Below is a small trained network, with its code and all its weights. Each question gives an input and a class and asks what happens when units are switched off, that is, made to give their printed mean instead of their output.

import numpy as np


def w(rows, s, z=0):
    codes = np.array(rows[::2]) - 128.0
    scale = np.full(codes.shape[1], s)
    scale[-1] = z or s
    return codes * scale


def f(y):
    return np.maximum(y, 0)


def log_softmax(a):
    a = a - a.max(-1, keepdims=True)
    return a - np.log(np.exp(a).sum(-1, keepdims=True))


def net(x, mask):
    res = np.array(x, float).reshape(1, 6) / 4 @ E
    y = f(res @ A[0][:, :-1].T + A[0][:, -1])
    res = res + np.where(mask, y, B[0][:, -1]) @ B[0][:, :-1]
    return log_softmax(res[-1] @ U[:, :-1].T + U[:, -1])


A, B = {}, {}
E = w([
[141,137,22,58,80,89,142],'x0',
[117,162,163,172,94,46,218],'x1',
[244,150,132,150,133,112,94],'x2',
[200,1,126,113,129,172,210],'x3',
[126,166,88,179,33,197,127],'x4',
[114,142,34,202,194,122,154],'x5',
],0.0089)
A[0] = w([
[140,128,170,97,82,123,131,96],'n0',
[111,114,110,106,157,181,69,106],'n1',
[150,140,82,79,97,99,131,117],'n2',
[128,145,142,161,91,106,170,106],'n3',
[143,135,101,95,127,105,134,135],'n4',
[99,165,133,135,137,127,91,105],'n5',
[135,142,141,146,107,112,171,107],'n6',
[142,102,131,125,146,127,149,107],'n7',
[126,94,134,127,133,141,163,108],'n8',
[133,143,153,144,111,49,201,94],'n9',
[171,83,128,121,122,170,189,110],'n10',
[111,124,98,164,159,116,150,105],'n11',
[146,119,119,121,145,147,88,134],'n12',
[150,109,136,124,119,126,147,119],'n13',
[147,142,84,161,187,119,144,109],'n14',
[113,120,213,190,165,180,123,99],'n15',
[119,157,130,133,119,135,115,103],'n16',
[130,129,164,95,100,123,117,125],'n17',
[121,137,114,159,67,176,128,119],'n18',
[155,126,153,108,96,133,120,153],'n19',
[140,101,113,148,140,131,139,119],'n20',
[148,144,101,98,117,106,149,81],'n21',
[123,118,137,123,142,118,124,159],'n22',
[141,121,122,141,105,153,145,115],'n23',
[129,131,82,179,132,146,135,135],'n24',
[123,122,160,160,116,111,140,143],'n25',
[106,171,124,123,127,113,97,105],'n26',
[162,136,120,144,133,120,129,109],'n27',
[113,141,123,128,118,113,119,97],'n28',
[129,145,119,167,72,175,136,110],'n29',
[129,116,156,93,128,104,116,110],'n30',
[125,119,135,118,144,110,130,91],'n31',
[134,103,117,118,135,157,115,119],'n32',
[25,104,134,102,116,157,169,114],'n33',
[129,137,154,117,73,151,122,119],'n34',
[135,120,112,110,145,165,100,106],'n35',
[127,124,117,103,145,162,106,84],'n36',
[121,141,136,142,123,113,98,104],'n37',
[101,118,86,76,101,105,143,114],'n38',
[122,181,131,119,144,90,92,112],'n39',
[133,129,139,122,141,108,137,254],'n40',
[125,109,142,80,206,70,129,92],'n41',
[101,112,118,147,136,129,129,148],'n42',
[249,159,136,156,122,101,99,116],'n43',
[129,112,98,107,109,110,105,93],'n44',
],0.02,0.0094)
B[0] = w([
[144,159,191,117,137,113,137,182],'n0',
[155,131,103,79,81,134,143,207],'n1',
[157,111,129,169,138,160,152,191],'n2',
[156,135,105,96,106,120,131,185],'n3',
[133,114,124,156,125,163,136,171],'n4',
[123,118,131,153,109,96,97,188],'n5',
[150,137,113,103,109,114,135,175],'n6',
[126,124,126,143,126,104,104,174],'n7',
[121,127,133,147,118,90,112,182],'n8',
[174,140,100,78,93,113,139,236],'n9',
[125,118,133,167,96,85,70,235],'n10',
[139,151,184,116,129,117,134,185],'n11',
[129,123,101,98,98,148,135,178],'n12',
[115,119,137,148,116,120,108,168],'n13',
[132,143,201,112,134,142,124,199],'n14',
[190,115,125,196,141,161,185,253],'n15',
[129,125,126,139,129,107,109,154],'n16',
[124,139,180,118,122,132,120,182],'n17',
[127,132,96,116,184,137,93,186],'n18',
[107,124,162,117,126,158,117,185],'n19',
[123,127,145,144,116,117,109,170],'n20',
[164,125,128,154,130,131,149,159],'n21',
[119,118,112,123,136,159,109,170],'n22',
[128,125,109,134,146,113,108,158],'n23',
[127,126,180,109,133,172,112,185],'n24',
[140,116,108,113,103,152,133,182],'n25',
[134,113,135,153,106,97,104,184],'n26',
[106,135,132,127,133,122,145,154],'n27',
[131,118,123,137,125,107,128,146],'n28',
[134,125,97,109,193,129,101,184],'n29',
[140,148,160,114,156,127,112,176],'n30',
[138,135,121,124,156,111,128,149],'n31',
[136,132,122,118,105,109,119,168],'n32',
[40,142,122,125,127,85,192,233],'n33',
[133,131,162,111,146,161,104,178],'n34',
[150,135,113,96,106,127,138,172],'n35',
[160,144,123,104,111,105,146,161],'n36',
[133,124,136,142,122,103,118,159],'n37',
[152,116,128,168,132,150,162,193],'n38',
[124,118,135,157,110,95,91,200],'n39',
[77,73,86,118,96,252,71,226],'n40',
[146,158,101,107,227,93,104,243],'n41',
[106,126,142,122,126,154,129,168],'n42',
[49,142,110,127,137,79,203,231],'n43',
[169,143,137,145,130,107,155,154],'n44',
],0.045,0.014)
U = w([
[130,112,119,197,86,66,36,134],'0',
[193,177,66,53,61,134,135,97],'1',
[192,118,116,226,159,183,187,113],'2',
[136,176,74,110,254,135,64,136],'3',
[121,201,249,103,140,172,104,128],'4',
[26,175,100,144,134,97,200,254],'5',
[75,88,80,122,102,244,72,156],'6',
],0.0093,0.002)

Each question gives the input, the list of numbers given to net, and the class t.
The units are the neurons (one row each of A and B). Each row of codes is followed by its name. A weight is (code - 128) times the scale printed after its matrix; where a second scale follows, it is the last column's (A, B and U).
mask holds one flag per neuron, in row order. A switched-off neuron (its flag False) gives its mean, the last column of its row in B, instead of its output. The means were averaged over made-up inputs and are rounded, as every weight is.
A unit's drop is (log p(t) with every unit on - log p(t) with that unit switched off) / (log p(t) with every unit on - log p(t) with every unit switched off).
The circuit of an input: a set's keep is (log p(t) with only the set's units on - log p(t) with every unit switched off) / (log p(t) with every unit on - log p(t) with every unit switched off). Starting from the 12 units with the biggest drops (on a tie, the unit counted first), units are removed one at a time, each time the one whose removal leaves the highest keep (on an exact tie, the one counted first), for as long as the keep stays at least 0.8.
circuit, biggest first: the units of the circuit, biggest drop first
top k neurons: the k neurons with the biggest drops, biggest first
drop of u: that unit's drop, to one decimal
input [4,-1,-7,8,6,-8], class 0: circuit, biggest first => n10
input [-7,7,3,-5,-8,2], class 3: top 4 neurons => n41, n1, n12, n35
input [-7,6,-5,6,8,-5], class 3: top 2 neurons => n29, n18
input [1,-5,6,6,-4,1], class 0: top 2 neurons => n10, n33
input [1,8,-7,-6,-1,4], class 1: top 2 neurons => n9, n43
input [-1,-1,4,6,0,7], class 4: top 2 neurons => n14, n24
input [3,-7,-4,-7,8,-1], class 3: top 2 neurons => n18, n29
input [3,-4,7,3,-6,8], class 4: top 2 neurons => n14, n33
input [-1,-5,-7,-7,3,8], class 4: top 2 neurons => n24, n10
input [8,-2,8,1,-4,6], class 2: top 4 neurons => n2, n33, n21, n4
input [7,8,-8,-8,0,-2], class 0: top 2 neurons => n39, n26
input [-5,-7,-8,-7,3,7], class 5: top 2 neurons => n33, n10
input [-1,-8,1,-6,8,8], class 1: top 4 neurons => n1, n41, n40, n35
input [1,-2,5,-1,-4,-5], class 4: top 4 neurons => n33, n30, n17, n19
input [0,4,1,3,-4,6], class 4: circuit, biggest first => n14
input [-2,7,2,8,-6,-2], class 0: drop of n10 => 7.6
input [-6,-7,7,-3,3,4], class 1: drop of n33 => 2.2
input [-1,5,0,-3,3,-3], class 1: drop of n41 => 0.1
